Here is a tiny trained network, its code and every weight. The questions are about switching its units off for an input and a class, where a switched-off unit gives its printed mean instead of its output.

import numpy as np


def w(rows, s, z=0):
    codes = np.array(rows[::2]) - 128.0
    scale = np.full(codes.shape[1], s)
    scale[-1] = z or s
    return codes * scale


def f(y):
    return y / 2 * (1 + np.tanh(0.7978845608 * (y + 0.044715 * y**3)))


def log_softmax(a):
    a = a - a.max(-1, keepdims=True)
    return a - np.log(np.exp(a).sum(-1, keepdims=True))


def net(x, mask):
    res = np.array(x, float).reshape(1, 6) / 4 @ E
    y = f(res @ A[0][:, :-1].T + A[0][:, -1])
    res = res + np.where(mask, y, B[0][:, -1]) @ B[0][:, :-1]
    return log_softmax(res[-1] @ U[:, :-1].T + U[:, -1])


A, B = {}, {}
E = w([
[137,123,138,125,136,126,134,123,138,122],'x0',
[227,178,74,176,204,231,143,205,50,39],'x1',
[113,137,126,123,139,130,112,136,120,127],'x2',
[126,128,119,124,126,141,141,110,127,133],'x3',
[140,138,125,121,119,124,131,124,140,118],'x4',
[206,191,220,189,91,101,50,8,41,156],'x5',
],0.015)
A[0] = w([
[45,126,207,88,43,9,91,48,185,229,1],'neuron 0',
[59,149,104,151,121,146,172,185,64,216,101],'neuron 1',
[216,203,208,192,132,114,36,13,38,162,159],'neuron 2',
[97,67,62,81,134,209,251,200,166,128,222],'neuron 3',
[195,188,204,173,115,85,75,30,28,137,153],'neuron 4',
[84,37,47,135,229,149,95,193,218,35,199],'neuron 5',
[241,196,91,169,177,227,140,176,25,65,31],'neuron 6',
[101,100,63,101,135,157,207,202,209,143,202],'neuron 7',
],0.011,0.0056)
B[0] = w([
[228,60,193,230,176,140,63,22,157,59,253],'neuron 0',
[192,193,216,90,198,28,200,153,19,148,141],'neuron 1',
[54,210,89,22,140,107,200,187,72,190,241],'neuron 2',
[85,132,160,119,160,69,165,179,33,127,226],'neuron 3',
[60,203,131,50,86,88,214,185,89,154,224],'neuron 4',
[69,153,131,92,85,173,165,164,214,125,218],'neuron 5',
[222,4,211,212,174,138,18,22,172,10,228],'neuron 6',
[107,188,119,82,103,112,176,179,14,188,214],'neuron 7',
],0.011,0.04)
U = w([
[8,196,88,11,98,140,167,253,101,206,253],'0',
[222,74,213,203,118,141,20,22,128,47,3],'1',
],0.012,0.0068)

Each question gives the input, the list of numbers given to net, and the class t.
The units are the neurons (one row each of A and B). Each row of codes is followed by its name. A weight is (code - 128) times the scale printed after its matrix; where a second scale follows, it is the last column's (A, B and U).
mask holds one flag per neuron, in row order. A switched-off neuron (its flag False) gives its mean, the last column of its row in B, instead of its output. The means were averaged over made-up inputs and are rounded, as every weight is.
A unit's drop is (log p(t) with every unit on - log p(t) with that unit switched off) / (log p(t) with every unit on - log p(t) with every unit switched off).
most important unit: the unit with the biggest drop
top k neurons: the k neurons with the biggest drops, biggest first
drop of u: that unit's drop, to one decimal
input [-6,-1,8,-6,5,0], class 1: top 3 neurons : [neuron 2; neuron 4; neuron 7]
input [7,7,-4,6,-7,-4], class 1: most important unit : neuron 6
input [-2,-7,-1,4,-8,-5], class 1: top 2 neurons : [neuron 0; neuron 2]
input [4,-7,3,-8,2,7], class 0: top 2 neurons : [neuron 2; neuron 4]
input [4,-6,8,-6,6,-5], class 1: top 3 neurons : [neuron 0; neuron 2; neuron 4]
input [-2,-3,-4,-6,0,-2], class 1: top 2 neurons : [neuron 2; neuron 4]
input [-1,-3,-7,8,8,2], class 1: top 2 neurons : [neuron 0; neuron 7]
input [8,-7,-5,-6,-3,7], class 0: top 3 neurons : [neuron 2; neuron 4; neuron 6]
input [-3,7,1,-6,4,8], class 0: top 3 neurons : [neuron 2; neuron 4; neuron 0]
input [-1,5,-8,-3,-3,8], class 0: drop of neuron 2 : 1.8
